Here is a tiny trained network, its code and every weight. The questions are about switching its units off for an input and a target symbol, where a switched-off unit gives its printed mean instead of its output.

import numpy as np


def w(rows, s, z=0):
    codes = np.array(rows[::2]) - 128.0
    scale = np.full(codes.shape[1], s)
    scale[-1] = z or s
    return codes * scale


def f(y):
    return y / 2 * (1 + np.tanh(0.7978845608 * (y + 0.044715 * y**3)))


def softmax(a):
    e = np.exp(a - a.max(-1, keepdims=True))
    return e / e.sum(-1, keepdims=True)


def log_softmax(a):
    a = a - a.max(-1, keepdims=True)
    return a - np.log(np.exp(a).sum(-1, keepdims=True))


def net(x, mask):
    ids = ['ΠΨαβγδζητω'.index(c) for c in x.split()]
    T = len(ids)
    res = E[ids] + P[:T]
    u = 0
    for l in range(2):
        q, k, v = (res @ M[l].T for M in (Q, K, V))
        z = softmax(np.where(np.tri(T) > 0, q @ k.T / 4**0.5, -1e9)) @ v
        res = res + np.where(mask[u], z, O[l][:, -1]) @ O[l][:, :-1]
        u += 1
        y = f(res @ A[l][:, :-1].T + A[l][:, -1])
        res = res + np.where(mask[u : u + 8], y, B[l][:, -1]) @ B[l][:, :-1]
        u += 8
    return log_softmax(res[-1] @ U[:, :-1].T + U[:, -1])


Q, K, V, O, A, B = {}, {}, {}, {}, {}, {}
E = w([
[214,157,149,147,150,124],'Π',
[212,158,177,121,142,150],'Ψ',
[215,148,194,144,82,73],'α',
[164,157,170,95,120,148],'β',
[139,135,178,89,46,70],'γ',
[196,163,151,89,181,177],'δ',
[218,154,231,68,83,127],'ζ',
[171,151,99,127,129,57],'η',
[189,172,71,108,248,152],'τ',
[108,168,75,25,197,179],'ω',
],0.014)
P = w([
[62,51,171,192,104,135],'0',
[146,168,94,148,67,194],'1',
[53,210,165,119,142,93],'2',
[110,66,190,171,188,149],'3',
[194,138,75,109,75,190],'4',
[93,181,160,77,157,83],'5',
[131,45,174,133,194,116],'6',
[229,114,63,70,87,169],'7',
[127,161,154,41,178,71],'8',
[138,14,165,97,188,77],'9',
[249,89,60,29,71,134],'10',
[100,171,162,57,138,28],'11',
],0.016)
Q[0] = w([
[191,60,69,91,86,234],'L0H1',
[108,240,133,46,150,99],'L0H1',
[248,217,118,99,133,94],'L0H1',
[214,200,106,57,100,128],'L0H1',
],0.012)
K[0] = w([
[72,146,183,48,231,111],'L0H1',
[179,58,41,36,92,173],'L0H1',
[230,71,104,68,185,49],'L0H1',
[175,87,71,3,137,28],'L0H1',
],0.011)
V[0] = w([
[68,114,153,114,57,114],'L0H1',
[158,138,159,182,92,69],'L0H1',
[193,152,251,117,113,163],'L0H1',
[69,106,171,56,110,214],'L0H1',
],0.012)
O[0] = w([
[198,86,105,95,145,130,55],'L0H1',
[106,107,156,31,156,184,74],'L0H1',
[179,142,199,73,95,130,255],'L0H1',
[156,117,132,135,113,6,178],'L0H1',
],0.017,0.0074)
A[0] = w([
[65,103,132,117,150,119,238],'L0N1',
[156,169,168,112,160,115,195],'L0N2',
[139,4,150,130,97,168,99],'L0N3',
[95,168,112,125,92,209,119],'L0N4',
[111,181,168,137,138,128,2],'L0N5',
[110,105,170,132,183,98,142],'L0N6',
[89,122,175,147,104,102,217],'L0N7',
[173,95,92,130,89,129,219],'L0N8',
],0.014,0.0073)
B[0] = w([
[254,88,214,232,100,45,141],'L0N1',
[70,70,143,198,37,106,249],'L0N2',
[77,172,27,238,177,58,172],'L0N3',
[150,166,193,71,193,150,164],'L0N4',
[16,186,4,60,241,4,157],'L0N5',
[64,67,192,78,163,228,167],'L0N6',
[121,142,80,123,237,219,200],'L0N7',
[118,196,127,181,151,241,178],'L0N8',
],0.0071,0.02)
Q[1] = w([
[164,90,123,149,146,172],'L1H1',
[2,190,170,194,198,81],'L1H1',
[147,127,158,74,128,90],'L1H1',
[132,148,145,142,129,49],'L1H1',
],0.0066)
K[1] = w([
[214,149,201,116,196,59],'L1H1',
[235,254,55,20,85,95],'L1H1',
[149,124,152,170,119,176],'L1H1',
[159,195,160,157,146,101],'L1H1',
],0.0067)
V[1] = w([
[80,42,13,78,111,179],'L1H1',
[100,2,201,186,227,71],'L1H1',
[154,67,84,74,150,121],'L1H1',
[105,233,145,155,53,149],'L1H1',
],0.0061)
O[1] = w([
[143,142,184,204,137,151,10],'L1H1',
[2,153,168,153,165,158,94],'L1H1',
[100,162,49,45,227,94,27],'L1H1',
[172,151,102,110,225,147,234],'L1H1',
],0.0066,0.011)
A[1] = w([
[145,23,169,135,217,143,80],'L1N1',
[96,206,90,118,152,2,66],'L1N2',
[236,116,142,159,78,119,70],'L1N3',
[174,144,148,72,99,174,51],'L1N4',
[132,11,210,110,118,135,162],'L1N5',
[109,198,76,140,157,238,254],'L1N6',
[242,151,111,119,179,212,161],'L1N7',
[131,119,247,80,184,142,192],'L1N8',
],0.0097,0.0076)
B[1] = w([
[93,143,173,81,80,97,177],'L1N1',
[136,133,190,126,105,196,213],'L1N2',
[87,129,107,54,150,159,169],'L1N3',
[143,245,158,118,196,108,152],'L1N4',
[97,163,161,164,205,88,235],'L1N5',
[160,62,132,77,170,84,211],'L1N6',
[71,151,139,155,68,87,184],'L1N7',
[142,76,31,174,102,153,250],'L1N8',
],0.011,0.018)
U = w([
[54,228,105,149,185,141,3],'Π',
[124,171,188,128,187,150,37],'Ψ',
[47,122,139,193,157,148,135],'α',
[190,158,185,200,134,158,135],'β',
[208,19,254,127,54,97,242],'γ',
[97,122,181,107,58,179,189],'δ',
[31,233,192,113,102,145,33],'ζ',
[136,96,119,115,158,194,198],'η',
[135,176,202,105,145,14,73],'τ',
[139,156,52,189,77,94,237],'ω',
],0.0066,0.0054)

Each question gives the input, a string of symbols that net reads in full, and the target symbol t.
The units are the heads (4 rows each of Q, K, V and O) and the neurons (one row each of A and B). Each row of codes is followed by its name. A weight is (code - 128) times the scale printed after its matrix; where a second scale follows, it is the last column's (O, A, B and U).
mask holds one flag per unit, layer by layer, with each layer's heads first. A switched-off unit (its flag False) gives its mean, the last column of its rows in O or B, instead of its output. The means were averaged over made-up inputs and are rounded, as every weight is.
A unit's drop is (log p(t) with every unit on - log p(t) with that unit switched off) / (log p(t) with every unit on - log p(t) with every unit switched off).
The circuit of an input: a set's keep is (log p(t) with only the set's units on - log p(t) with every unit switched off) / (log p(t) with every unit on - log p(t) with every unit switched off). Starting from the 12 units with the biggest drops (on a tie, the unit counted first), units are removed one at a time, each time the one whose removal leaves the highest keep (on an exact tie, the one counted first), for as long as the keep stays at least 0.8.
units of the circuit, in order: the units of the circuit, biggest drop first
k most important neurons: the k neurons with the biggest drops, biggest first
k most important neurons of layer l: the k neurons of layer l with the biggest drops, biggest first
input η δ ω τ δ Π Π η ω ζ α β, target Π: 2 most important neurons => L1N4, L1N8
input ζ Π ω ω γ δ Ψ Π δ, target η: units of the circuit, in order => L0H1, L1N8, L1N6
input τ ω γ τ β ω η γ δ ω Π Ψ, target η: 3 most important neurons of layer 0 => L0N5, L0N4, L0N7
input α α Ψ ω δ, target ω: units of the circuit, in order => L0H1
input Π ω ω γ γ η ζ ω ω Ψ, target α: 2 most important neurons => L1N5, L1N6
input ω τ γ, target Ψ: 4 most important neurons of layer 0 => L0N7, L0N5, L0N2, L0N4
input ω ζ Π ω Ψ Π Π τ δ τ Π η, target η: 2 most important neurons of layer 0 => L0N5, L0N7
input ω Ψ Ψ η τ ω ω ω γ Π, target α: units of the circuit, in order => L1N5, L1N8, L0N6
input β δ ω β τ ζ α, target α: units of the circuit, in order => L1N5, L1N6, L0N6
input ω Π δ ζ Ψ τ Π β α, target γ: 2 most important neurons => L0N5, L0N2
input γ β α τ ω ω γ γ α ω, target τ: 2 most important neurons => L1N1, L1N2
input ω γ ζ γ γ ω τ α ω ω ω β, target β: 2 most important neurons => L1N2, L0N7
input ζ Π τ, target η: 2 most important neurons of layer 1 => L1N8, L1N5
input γ τ β, target Ψ: 2 most important neurons => L0N5, L1N2
input α Ψ δ Π γ ω ω ω Ψ Π γ τ, target α: 2 most important neurons => L0N3, L1N5
input γ τ ζ, target Ψ: 3 most important neurons => L0N5, L0N7, L1N2
input Π ω γ τ β, target τ: 2 most important neurons of layer 1 => L1N6, L1N7
input ω ζ α η δ τ γ τ β ω, target γ: 2 most important neurons => L1N4, L1N1
input η τ ω, target Ψ: 2 most important neurons => L0N5, L1N2
input ω α ω η γ, target ω: 3 most important neurons => L0N8, L1N5, L1N7
input Ψ η ω α Π β, target η: 2 most important neurons => L0N5, L1N8
input β α α, target Π: most important neuron of layer 1 => L1N4
input δ τ τ γ ζ Ψ, target τ: 2 most important neurons of layer 1 => L1N5, L1N4
input Π ω γ γ Ψ Π, target δ: 2 most important neurons => L0N5, L1N5
input η β τ τ ω β Π Π ω ζ η ω, target ω: 2 most important neurons of layer 1 => L1N8, L1N7
input η ω Π α ω δ δ γ ω ω, target τ: units of the circuit, in order => L0H1, L1N8
input γ γ β Ψ Π ω Π ζ Ψ α η, target η: units of the circuit, in order => L0H1, L1N6
input τ ω ω ω τ, target ω: units of the circuit, in order => L0H1
input ω τ ω ζ η ζ ζ ω ζ Π, target α: 2 most important neurons of layer 1 => L1N5, L1N8
